Here is a tiny trained network, its code and every weight. The questions are about switching its units off for an input and a class, where a switched-off unit gives its printed mean instead of its output.

import numpy as np


def w(rows, s, z=0):
    codes = np.array(rows[::2]) - 128.0
    scale = np.full(codes.shape[1], s)
    scale[-1] = z or s
    return codes * scale


def norm(h):
    return h / np.sqrt((h * h).mean(-1, keepdims=True) + 1e-5)


def f(y):
    return y / 2 * (1 + np.tanh(0.7978845608 * (y + 0.044715 * y**3)))


def log_softmax(a):
    a = a - a.max(-1, keepdims=True)
    return a - np.log(np.exp(a).sum(-1, keepdims=True))


def net(x, mask):
    res = np.array(x, float).reshape(1, 6) / 4 @ E
    u = 0
    for l in range(3):
        y = f(norm(res) @ A[l][:, :-1].T + A[l][:, -1])
        res = res + np.where(mask[u : u + 9], y, B[l][:, -1]) @ B[l][:, :-1]
        u += 9
    return log_softmax(norm(res)[-1] @ U[:, :-1].T + U[:, -1])


A, B = {}, {}
E = w([
[91,175,172,163,206,138,117,194,114,182],'x0',
[73,77,95,149,125,147,132,119,43,136],'x1',
[2,123,118,67,45,157,162,92,111,100],'x2',
[179,181,81,125,135,196,209,62,179,140],'x3',
[159,61,82,135,102,178,192,189,140,81],'x4',
[153,106,53,95,130,171,143,140,136,158],'x5',
],0.0079)
A[0] = w([
[105,205,136,149,169,125,88,32,77,132,241],'L0N0',
[87,102,156,121,78,94,76,136,73,58,117],'L0N1',
[254,63,104,113,153,131,166,143,132,160,166],'L0N2',
[165,166,137,69,185,11,84,121,160,194,96],'L0N3',
[146,187,233,150,119,167,153,125,169,125,148],'L0N4',
[131,133,111,124,114,175,136,111,181,152,5],'L0N5',
[55,159,192,126,130,124,124,123,57,238,183],'L0N6',
[161,144,74,181,165,97,173,135,163,150,60],'L0N7',
[225,185,100,179,146,134,144,117,171,186,11],'L0N8',
],0.0081,0.0028)
B[0] = w([
[196,110,113,140,78,90,126,173,123,157,242],'L0N0',
[101,92,152,82,113,136,187,93,143,33,233],'L0N1',
[93,120,137,179,117,117,178,122,58,145,254],'L0N2',
[160,155,27,156,130,112,137,158,172,169,245],'L0N3',
[138,153,126,149,162,152,52,203,120,81,186],'L0N4',
[159,183,176,116,121,162,94,99,147,152,136],'L0N5',
[255,107,114,142,155,119,167,173,129,151,243],'L0N6',
[98,111,201,43,178,166,122,138,102,100,162],'L0N7',
[116,64,162,83,125,79,103,146,72,109,206],'L0N8',
],0.0099,0.0052)
A[1] = w([
[16,123,100,132,126,243,187,140,100,102,109],'L1N0',
[183,164,152,100,157,248,146,173,107,33,140],'L1N1',
[84,138,58,76,2,162,110,22,142,227,95],'L1N2',
[130,147,118,176,97,24,39,119,155,182,107],'L1N3',
[104,176,181,45,177,100,70,155,148,121,115],'L1N4',
[202,16,131,89,142,148,127,145,69,113,140],'L1N5',
[78,248,219,83,144,173,94,108,165,92,113],'L1N6',
[146,107,122,143,144,152,64,121,12,150,131],'L1N7',
[85,128,145,106,169,77,97,88,177,155,2],'L1N8',
],0.0066,0.004)
B[1] = w([
[132,127,144,157,180,109,155,172,109,189,217],'L1N0',
[107,148,123,165,209,51,131,68,201,144,185],'L1N1',
[132,227,159,39,74,220,123,67,76,129,192],'L1N2',
[182,80,119,138,159,135,202,159,161,253,174],'L1N3',
[194,165,124,199,162,122,91,80,119,77,131],'L1N4',
[39,80,115,80,180,56,201,133,62,89,253],'L1N5',
[64,111,183,206,220,139,66,182,221,169,132],'L1N6',
[162,93,174,155,85,138,157,132,126,83,172],'L1N7',
[148,167,90,171,164,109,168,179,108,105,107],'L1N8',
],0.0076,0.0063)
A[2] = w([
[189,104,107,142,162,160,110,146,175,235,175],'L2N0',
[122,149,118,125,151,155,198,27,130,130,253],'L2N1',
[85,183,160,98,90,161,115,79,108,87,67],'L2N2',
[140,106,160,205,169,149,19,115,184,128,65],'L2N3',
[190,131,160,74,107,76,124,89,118,144,51],'L2N4',
[112,122,140,189,126,98,138,168,100,41,86],'L2N5',
[85,87,124,155,73,80,174,127,132,130,194],'L2N6',
[1,112,103,131,165,151,176,170,124,176,123],'L2N7',
[112,80,138,178,119,110,132,143,80,94,48],'L2N8',
],0.0086,0.0027)
B[2] = w([
[178,170,92,179,85,103,110,130,154,134,254],'L2N0',
[254,132,115,98,101,25,109,140,191,140,231],'L2N1',
[96,135,72,92,107,204,154,63,114,207,177],'L2N2',
[75,212,155,118,133,171,127,28,178,125,152],'L2N3',
[97,69,164,89,212,106,121,123,56,110,162],'L2N4',
[28,157,112,88,121,119,77,81,208,92,220],'L2N5',
[166,52,155,66,105,171,214,163,128,160,250],'L2N6',
[157,39,150,155,148,66,140,197,110,85,239],'L2N7',
[98,141,155,101,96,123,169,79,90,102,209],'L2N8',
],0.0081,0.0054)
U = w([
[33,250,183,200,146,155,45,79,214,104,14],'0',
[99,21,171,130,139,58,199,214,43,98,192],'1',
[98,157,118,26,2,206,155,25,144,166,16],'2',
[238,201,81,240,124,74,136,205,184,209,252],'3',
],0.0073,0.0028)

Each question gives the input, the list of numbers given to net, and the class t.
The units are the neurons (one row each of A and B). Each row of codes is followed by its name. A weight is (code - 128) times the scale printed after its matrix; where a second scale follows, it is the last column's (A, B and U).
mask holds one flag per neuron, layer by layer. A switched-off neuron (its flag False) gives its mean, the last column of its row in B, instead of its output. The means were averaged over made-up inputs and are rounded, as every weight is.
A unit's drop is (log p(t) with every unit on - log p(t) with that unit switched off) / (log p(t) with every unit on - log p(t) with every unit switched off).
The circuit of an input: a set's keep is (log p(t) with only the set's units on - log p(t) with every unit switched off) / (log p(t) with every unit on - log p(t) with every unit switched off). Starting from the 12 units with the biggest drops (on a tie, the unit counted first), units are removed one at a time, each time the one whose removal leaves the highest keep (on an exact tie, the one counted first), for as long as the keep stays at least 0.8.
units of the circuit, in order: the units of the circuit, biggest drop first
most important unit: the unit with the biggest drop
k most important neurons: the k neurons with the biggest drops, biggest first
k most important neurons of layer l: the k neurons of layer l with the biggest drops, biggest first
drop of u: that unit's drop, to one decimal
input [4,-6,-4,7,5,0], class 1: units of the circuit, in order => L0N8
input [-1,-6,2,-7,-2,-5], class 0: units of the circuit, in order => L2N5; L1N4
input [-1,-6,8,-5,-3,2], class 2: 3 most important neurons of layer 1 => L1N3; L1N5; L1N0
input [-2,-7,-8,1,3,-4], class 1: 3 most important neurons => L0N8; L0N2; L0N7
input [1,1,6,3,5,3], class 2: 2 most important neurons of layer 2 => L2N2; L2N0
input [7,-2,6,-1,1,1], class 3: 3 most important neurons of layer 0 => L0N8; L0N2; L0N1
input [-3,1,-4,3,-3,-2], class 1: 2 most important neurons => L0N8; L0N7
input [-7,6,-7,7,-8,-2], class 1: 4 most important neurons => L0N8; L0N7; L2N4; L1N5
input [-3,-6,-3,7,6,-2], class 1: 2 most important neurons => L0N8; L0N2
input [7,6,1,1,1,4], class 3: 3 most important neurons => L0N8; L0N6; L0N1
input [-8,5,-5,-2,-3,-3], class 2: 2 most important neurons of layer 1 => L1N0; L1N1
input [-8,4,4,4,7,-4], class 2: 2 most important neurons => L1N2; L0N6
input [0,-5,-5,8,-6,6], class 1: 4 most important neurons => L0N8; L0N7; L2N4; L0N2
input [-8,3,-5,-2,-8,-5], class 3: units of the circuit, in order => L0N3
input [7,-3,-4,8,7,0], class 1: 2 most important neurons => L0N8; L0N2
input [5,-5,-1,6,4,3], class 0: 2 most important neurons of layer 0 => L0N4; L0N5
input [-4,-1,-5,1,-3,7], class 1: drop of L0N8 => 0.3
input [7,4,-7,8,5,5], class 1: drop of L1N6 => 0.0
input [2,-5,1,6,-2,2], class 0: drop of L2N3 => 0.1
input [7,-1,-4,2,4,-3], class 0: most important unit => L0N4
